Each row is followed by its class.
[  6  17 -13   4  -7  -2  15   0  12  -9  -5   0  10   0   3   9   0   5
 -23   3  -1   6   5   4   3   2   1   4  14   2 -22  -4  -5   0  -4  -5
  -1 -11   1  20   0  20   7 -16  12  -2  -5  -2  -6  -2   6   3   3   8
   3   3 -12   3  -5   2] | k_767
[  2   5  -3   4  -2   4  16  -2 -14   4  -4   3  20   6  12   6 -12   5
 -10  15   5  -1   4   5   0  -5   2 -10  10  -2  -7   1  -1  -2  -1  -6
  -7 -19   0  -1   0   0   0 -17   4   5 -11 -10  -8  -2   3   6  -1   2
  -4 -13   6   8 -11   4] | k_767
[ -4  13  -5   6  -2  -2 -10  -6  -3   1   0  17  -6  28  21  -5   5  -4
  -5  -3  -6  13  -3  12  -4  -6   4   5  -4  -6 -15 -11   3   3  -6  -3
  10  -7   2   5  -5   4   8  -4   3  -9   0   5   8  -1   0   1  -2   0
   1  -2   8   6  -5  -3] | k_396
[ -2  -6   8  -2  -7   3  -2   2  -4   0   0  -6  12   4  26  -1  -4  -6
   7   9   4 -15  -2  -7   0  -3  -2  -8  -4   7   8  13  -5  12  -3 -10
 -19  -6   2   0   5  -2  -4  12 -12  -4   5   0   9   1  10  -3  -3  -6
  -4 -19   2   2  -7  -8] | k_769
[  1  -4 -10   5 -16  15   4   0  -5  13  11  -5   6  17  10  11 -45 -20
   7  21   9 -16  -3  -7  -8  -6 -10  -7  23  -9  19  38   7   0 -21   2
 -32   0   4 -22  -6  -9  -5   4 -29  11 -15 -19  -6 -13  -1  14   4   0
  -7  -8   4  -8  -9   0] | k_396
[  1   5  -7   6  -1   2  22  -9  -4  -4   2  -6 -18  11  14   7 -16   1
 -20  13   6  10   2  11  -2  -4  -1 -11  13 -14  -9  -1  -2   1  -3   9
   7 -12   2   1   0  -2   3 -13  -4   1  -4 -13  -2   6   6  12   8   9
  -9  -7  -2   1 -12  -7] | k_767
[ -7   0 -14   0  -7  -5   2 -10   7   0   9  -2  -4 -12  36   2  13 -10
 -16  -5 -15  16  -4   5 -15  -5  14 -16  -4  -7   7 -16  -4  11  -3  20
  -1  16  -1   3   1  16   1  19 -10   2   3 -24  17  22   0  -6  16  15
   8 -13   2  -1 -11 -14] | k_767
[  1  -4   8   2  -3   7  10   6  -2   0   2  -2  11   2  -2   2  -2   3
   4   8  10 -15   5 -11  10   3  -1   6  10   7  -2  10  -4  -4   0 -16
 -14 -15   5  -1  -1   0  -6  -2   2   0   8  11  -3  -9  17   0  -6  -3
  -9   1  -6   4  -2  -3] | k_989
[  8  -8  -1  -3   9   4  18  -3 -14  -4  -4   5   1  32 -19   8 -21  11
  16   8  17 -23   7  -3  13  -3  -7   1  21  -4  -7  23   4 -11 -13 -10
 -20 -21   4 -10   2 -15  -9 -15   1   5 -16  17  -4 -21   6   6 -12 -13
 -10   6   0   1 -12   0] | k_396
[  2 -16  12   0  -2   1   0  -1   0   5  -1  -4  12  11   0   4  -7   2
   5   7  10 -11   8  -3   7   0  -5  -2  10   2   1   3   1   0  14  -6
  -6  -7   4  -3  -1 -11  -2   6  -6  -1  -3  11   2  -9  14   7  -8  -6
  -6  -1  -2   0   2  -1] | k_989
[  3  19  -7   1   0  -6  -3  -2 -11  -7   3   8  -5  34   9   5 -15  12
 -10   7  11   0   9   7   4 -16  -2 -10  18 -10 -22  -2  10   0 -15   4
   9   0   5   0  -7  -6  -2 -15   4   3  -6   2   7 -10   4   4  -4  -2
   4  -9   9   8 -20  -3] | k_396
[  0   0 -22  -5 -13  -5 -12  -6   6   2  14   1   1  24   0  -2 -37  -5
 -12  10   9  -1   0   5  -9  -6  -6  -4   3 -15   0  18   1   0 -16   6
 -13  -1   1 -13  -2 -16  -3  -4 -29  12 -11  -9  -6  -8  -4  -4   3   6
  -7 -14  -1   3  -6  -8] | k_396
[  1   1  -5   2  -3   6  14 -10  -3   4   5 -13  19   2   8   5  -5   3
  -9   9   7  -2   3   9  -4  -5   1  -9  10 -12  14  10  -2   3   0   7
 -11  -6   4  -2   4   3  -9 -12   1   3 -10 -12  -3   9   4   0   4   0
   5   1 -11  -3  -3   0] | k_767
[  8   5  -1   3  -6   2  11  -5  -9  -1   1  -1  14  15  -2   6 -12  14
  -9  13  10 -15  11  -2   4  -1  -9  -7  13   3  -3   6   0  -4  -4  -4
  -9 -10   7 -18   3  -4 -10 -13   0   5  -7   7  -8  -5   4   1  -3  -1
  -3  -2   9   2  -3   2] | k_767
[  2  -7  -2  12   2   0   9  -5   2  13  -6  -6   8  11  15   3   2   7
   1  14   8  -8  -5  -6   8  -3  -5   0  18   4  -5  14  -3  -1   3 -12
 -17 -18   5   1   4   7  -8 -13   0   4 -13  -2 -15   1   7   3  -8  12
   0   6  -3   2  -1  -7] | k_767
[ -5  -5 -10   5  -8  -3   6   4  -7  -7  -3  10   9  11  25   4  -1 -10
  -2  18   2 -18   1  -6  -4  -9   4   1  -3   6   5  11  -2   7  -4 -16
 -29 -25   6   2   1   8  -7  -4  -4  -5   1  -1   6  -8  10  -9  -3   4
  -5  -6   0  13 -11  -8] | k_769
[ -2 -27   5   5  -4   2   6  -4  -1  -1  -3  -1  12  24  26  12 -31 -15
  -1  26  14 -15   2  -4   1 -10   2  -9  12   3   5  22  -4   9  -3  -2
 -24 -23   5  -5   2  -7  -6  12 -21   3  -3   8   1 -11  19  11  -7  -6
 -16 -20  23  -5 -15 -10] | k_989
[ -4 -14   7  -4  -5  -5   5   7  13  -5  -1   1   1  -3  16   2  10  -7
  -3  -3  -6   1  -4  -3  -3   3   7  -1  -9   3   9  -6  -3   9   3   4
  -4   0  -1   6   3  12   1  18 -15   0  10   1  10   3  14  -1   8   1
  -4 -12  -4  -2  -5  -9] | k_989
[  6 -10 -11   0  -3  -2  -9   3   4 -11  -1  -3   5   2   2   5 -11  -3
  -8   9  10 -18   5  -9   5  -5  -5   1   2  14  -6  10  -2  -5   0  -9
 -17 -11   3  -8   2  -1 -12   7  -9   2 -16   1   1 -12   2 -14 -10  -1
  -5 -14   6   2 -10  -5] | k_769
[ -3   6   1   7  -4  -2   8  -7   1   4   8   1  -1   2  21   6   8  -5
  -8   2  -3   5   3   2  -4  -5   0 -11   6  -9   7  -3   1  14 -10   8
  -3  10  -3  -3   0  12   6   2  -8   3  -3 -15   5   8   4   4   2   5
   5  -6   3  -1  -1  -8] | k_767
[  5  -3   5   6  -3  -7 -13   7  -2  14   3   4   2   8  18   5  18   7
  11  11   8 -24   6 -15   3   0 -10  -3  14   7   5  15  -3  -2  -4 -12
 -12   0   2  -2  -1   6 -11   1  -6   2  -7   4  -3  -5   8  -5 -14 -11
   1   0   2   5  -2  -4] | k_769
[  4   7  -4   2  -8  -5   8  -8   3  -3   5  -3  10   0  23   3  -3   2
 -16   5   1   2   1   7  -8  -4  -1 -12  -1  -6   3 -12  -3   9  -4   7
   4   1   5   2   6  -6   0   2  -5   5  -4 -13  -1  13  13   1   3   4
   9 -17  -1   4  -3  -4] | k_767
[  1 -14   5  -4   0  -3   0  -1   3  -2  -2  -6  12 -10  10   8  -4  -6
   4   2  -1  -8  -2  -3   5 -12   3  -2  -5  11   6   0  -1   6   8   1
 -14  -1  -2   1   0   1   0  20  -4   0  -2   0   5   0   9  -1   0  -1
  -5  -8  10   0  -9  -5] | k_989
[  4  14 -22  16  -4  -3   1  -7  -5   6   1   6   1  22  21  -2  -5   7
  -9  15   1   5   6   6  -7 -10  -4 -10  18 -19 -14  10   3  -2 -12   3
  -7  -9   6   2  -3   8  -2 -21  -5  -3  -9 -25   2  10  -5   2   8   7
   7   1   5   8  -8  -3] | k_396
[  2   6 -11  10  -3   2   5  -3  -5   3   1   1  -2  16  -4 -10  -3   4
 -10   5  -1   0   1   4  -1  -1   2   9   1   0  -3  -1  -1  -1  -6  -1
  -1 -16  -2   0  -1   5   2 -17   5  -6   5   2   0  -2  -5  -2   2   4
  -6  10  -6   8   4  -2] | k_767
[  4  -2   0   9   2   0  10  -8  -2  -1  -3 -15  20  10  -5   8 -11  26
 -12  10  17 -13  14   2   9  -4 -15  -8  30  -9 -22   5  -3 -13   1  -3
   0 -10   4  -3   1  -5  -9 -21   5   3 -20  -2 -13  -4  -1  10  -3   2
   3   4   4  -3  -7   6] | k_767
[  7  -5  -8  13  -9   2  11   0  10  15   1  -6   6  21  19   8 -19  -1
   1  20   8  -2   3  -4  -4  -4 -10  -8  26  -3   0  26  -1   3 -12  -2
 -14  -3   5 -10  -3   7  -6 -10 -12   6 -12 -18  -7   3  12  16   0   5
  -2   2   3  -9  -3  -5] | k_767
[  0   8   4   6  -1  -3  13 -11  -1   4   3  -3  11  21  19   3  -8   7
 -12   5   4   3   3   3   0  -7  -2 -13   6 -11   6  -5  -1   7   1   1
   5  -7  -3   3   2  -2  -1 -13   1   0   0  -9   2  12   8   2   5   2
   4  -6  -1   0   0  -5] | k_767
[  7   2   1   7  -4   2  13 -11  -2   2  -1  -5   6 -11   9   5   2   5
 -10  10   2   0   5  -1   0   1   2  -6  13  -2  -5  -3  -3  -1   0  -1
  -7  -7   0  -2   0   7  -2 -12   5   0  -8 -17   0   3   8   0  11   2
   5  -2  -6   4  -9  -1] | k_767
[ -4 -13  -6  -2  -1   2   2 -19   4  -2 -26  -2  12   7   5   6 -11  -4
   4   7   9 -12   1  -3   9  -1   3   6   9   7   7   9  -4   4   0  -4
 -19 -15   5  -5   2   0 -10   4 -10   1  -2   6   3  -6  12  -1  -4  -1
 -19  -6   4   0  -8  -5] | k_989
[  3  -7   2  -6   3   0   4   0  -7  -9  11  -1  14   1   0   9 -24  -2
   1   8  12 -17   5  -1   7  -2 -10  -3   7   9  -5   9   3  -1  18  -5
 -15 -10   4  -3   1 -10 -11   0  -6   4  -5   8  -5 -17   6   3  -3  -8
  -4  -8   2   5  -7  11] | k_989
[  2  -5   1  16  -6  -3   8  -5   6  20   5  -5  14  24  39   6  -1  -4
  -2  21  10  -7   8  -4  -5  -7  -6 -14  11  -8   1  16 -15   5  -4  -7
 -15  -8   9   1   8   6  -8   3 -11   0  -4 -17   4   7  29   2   0   3
  -2 -16   1   1 -12  -8] | k_767
[  2 -11 -12   4   2   2   5   1  -4  -1   0  -8  -1   0  -5   1   3   1
   5  12   9 -23   3 -11   4   1   1   2   5   8   6  15  -7  -4  -8  -9
 -24 -14   3  -3  -2  16 -12  -3  -9   0 -10   3   4  -9   7  -9  -3   1
 -10  -2  -2  -2  -3  -6] | k_769
[  0 -14  13  10  -1  -5  16  -8   5  12 -13 -12  18   1  27  12  -9  -5
   4  18   9  -7   2   1   6   3  -8 -12  24  -2 -11  21  -9   1  -1   4
 -13  -8   7  -3   1   3  -7   2  -2  10 -18 -15  -1  -1  17  21  -5   0
   6  -3   2  -5 -12   0] | k_767
[  5 -15  -7   2   6   2   2   3 -15 -10  -6  -4   8 -12  -5   2   9  10
   9   9   6 -24   5  -9  -1   3   4   1  -3  13   2   9  -6  -6   2 -15
 -27 -13   4   2   9  -1 -16  -2   9   7  -8   0   6 -12   1 -19  -3  -8
  -2  -5  -2  14  -7   0] | k_769
